Here is a tiny trained network, its code and every weight. The questions are about switching its units off for an input and a target symbol, where a switched-off unit gives its printed mean instead of its output.

import numpy as np


def w(rows, s, z=0):
    codes = np.array(rows[::2]) - 128.0
    scale = np.full(codes.shape[1], s)
    scale[-1] = z or s
    return codes * scale


def norm(h):
    return h / np.sqrt((h * h).mean(-1, keepdims=True) + 1e-5)


def f(y):
    return y / 2 * (1 + np.tanh(0.7978845608 * (y + 0.044715 * y**3)))


def softmax(a):
    e = np.exp(a - a.max(-1, keepdims=True))
    return e / e.sum(-1, keepdims=True)


def log_softmax(a):
    a = a - a.max(-1, keepdims=True)
    return a - np.log(np.exp(a).sum(-1, keepdims=True))


def net(x, mask):
    ids = ['αβζλξπτω'.index(c) for c in x.split()]
    T = len(ids)
    res = E[ids] + P[:T]
    r = norm(res)
    for j in range(2):
        rows = slice(2 * j, 2 * j + 2)
        q, k, v = (r @ M[0][rows].T for M in (Q, K, V))
        z = softmax(np.where(np.tri(T) > 0, q @ k.T / 2**0.5, -1e9)) @ v
        o = O[0][rows]
        res = res + np.where(mask[j], z, o[:, -1]) @ o[:, :-1]
    y = f(norm(res) @ A[0][:, :-1].T + A[0][:, -1])
    res = res + np.where(mask[2:6], y, B[0][:, -1]) @ B[0][:, :-1]
    return log_softmax(norm(res)[-1] @ U[:, :-1].T + U[:, -1])


Q, K, V, O, A, B = {}, {}, {}, {}, {}, {}
E = w([
[206,70,72,154,58,163,194],'α',
[235,131,31,209,105,157,82],'β',
[98,170,124,74,144,109,218],'ζ',
[194,100,54,202,99,207,228],'λ',
[64,82,83,195,106,207,171],'ξ',
[154,2,40,53,171,169,103],'π',
[62,113,197,180,106,104,135],'τ',
[53,75,54,161,162,78,105],'ω',
],0.012)
P = w([
[5,240,46,115,47,254,100],'0',
[41,194,38,119,122,205,129],'1',
[88,167,72,136,152,155,150],'2',
[134,149,133,121,171,119,168],'3',
[178,142,191,146,207,88,187],'4',
[188,86,196,226,214,48,235],'5',
],0.0052)
Q[0] = w([
[119,110,100,92,211,184,163],'head 1',
[79,46,104,196,163,61,197],'head 1',
[156,81,119,157,148,214,185],'head 2',
[54,59,56,195,142,104,254],'head 2',
],0.0081)
K[0] = w([
[167,64,135,31,137,113,212],'head 1',
[155,2,212,145,196,114,254],'head 1',
[157,111,146,117,147,15,78],'head 2',
[202,114,214,160,238,131,175],'head 2',
],0.0082)
V[0] = w([
[251,169,120,24,177,100,175],'head 1',
[100,153,105,137,255,189,87],'head 1',
[187,101,97,112,81,199,142],'head 2',
[159,122,72,138,114,61,76],'head 2',
],0.007)
O[0] = w([
[22,125,68,178,138,202,110,117],'head 1',
[151,135,179,211,136,131,93,190],'head 1',
[107,102,249,128,168,150,156,141],'head 2',
[1,227,133,251,29,113,102,4],'head 2',
],0.0083,0.0037)
A[0] = w([
[226,209,103,193,147,169,101,135],'neuron 1',
[222,73,106,204,33,232,113,254],'neuron 2',
[241,159,63,232,40,127,36,87],'neuron 3',
[74,154,107,141,153,106,253,169],'neuron 4',
],0.0066,0.004)
B[0] = w([
[101,117,165,82,46,100,86,140],'neuron 1',
[114,136,101,172,152,84,67,231],'neuron 2',
[113,129,190,21,33,154,26,147],'neuron 3',
[78,171,193,2,79,126,107,255],'neuron 4',
],0.0096,0.0069)
U = w([
[78,137,120,53,117,166,152,198],'α',
[67,164,151,224,128,98,118,119],'β',
[139,104,165,167,136,160,139,52],'ζ',
[206,141,57,120,112,95,87,4],'λ',
[236,136,188,154,184,53,135,182],'ξ',
[100,162,143,190,104,75,138,70],'π',
[118,63,2,150,166,167,70,174],'τ',
[137,144,121,139,54,87,3,191],'ω',
],0.0071,0.0019)

Each question gives the input, a string of symbols that net reads in full, and the target symbol t.
The units are the heads (2 rows each of Q, K, V and O) and the neurons (one row each of A and B). Each row of codes is followed by its name. A weight is (code - 128) times the scale printed after its matrix; where a second scale follows, it is the last column's (O, A, B and U).
mask holds one flag per unit, heads first, then neurons. A switched-off unit (its flag False) gives its mean, the last column of its rows in O or B, instead of its output. The means were averaged over made-up inputs and are rounded, as every weight is.
A unit's drop is (log p(t) with every unit on - log p(t) with that unit switched off) / (log p(t) with every unit on - log p(t) with every unit switched off).
The circuit of an input: a set's keep is (log p(t) with only the set's units on - log p(t) with every unit switched off) / (log p(t) with every unit on - log p(t) with every unit switched off). Starting from all 6 units, units are removed one at a time, each time the one whose removal leaves the highest keep (on an exact tie, the one counted first), for as long as the keep stays at least 0.8.
circuit, biggest first: the units of the circuit, biggest drop first
most important unit: the unit with the biggest drop
which heads matter: for each layer, one digit per head in row order, 1 if its drop is at least 0.15 and else 0, layers parted by /
drop when u is switched off: that unit's drop, to one decimal
input α π ω ξ, target ω: circuit, biggest first : head 2; head 1; neuron 3
input ζ τ α ω, target α: most important unit : head 1
input ω ζ π ω ω, target ω: circuit, biggest first : head 2; neuron 3; head 1
input ζ τ τ, target ξ: which heads matter : 10
input τ π ω, target β: circuit, biggest first : head 2; head 1; neuron 4
input ζ ξ ω ξ ω, target ξ: which heads matter : 10
input ζ ζ τ ζ π ξ, target β: circuit, biggest first : head 2; neuron 2
input ξ ζ ζ α ζ λ, target τ: circuit, biggest first : head 1; neuron 2
input β ζ ζ ω ω, target ω: circuit, biggest first : head 2; head 1; neuron 3
input α τ ζ ξ, target τ: which heads matter : 01
input ζ ζ ω ζ ω λ, target ω: circuit, biggest first : head 2; neuron 3
input ω ξ α, target ξ: circuit, biggest first : head 1; head 2; neuron 2; neuron 3
input ξ ζ ζ ω ζ α, target τ: which heads matter : 10
input π ξ ζ β ω β, target ω: circuit, biggest first : neuron 3
input ζ ζ ω α α α, target α: which heads matter : 11
input α ξ ζ ζ ζ ω, target τ: which heads matter : 11
input ζ α ω, target α: circuit, biggest first : neuron 2; head 1
input ξ ζ ζ τ, target ξ: circuit, biggest first : neuron 4; head 1
input τ τ ζ λ, target τ: circuit, biggest first : neuron 2; head 1
input λ π ξ, target β: circuit, biggest first : head 2; head 1; neuron 2
input τ ζ α, target τ: most important unit : neuron 2
input π ξ ζ π ω α, target ω: drop when head 2 is switched off : 1.0
input ξ ξ ξ ξ, target ξ: drop when head 1 is switched off : 0.5
input β ξ ξ α, target ξ: drop when neuron 3 is switched off : 0.2
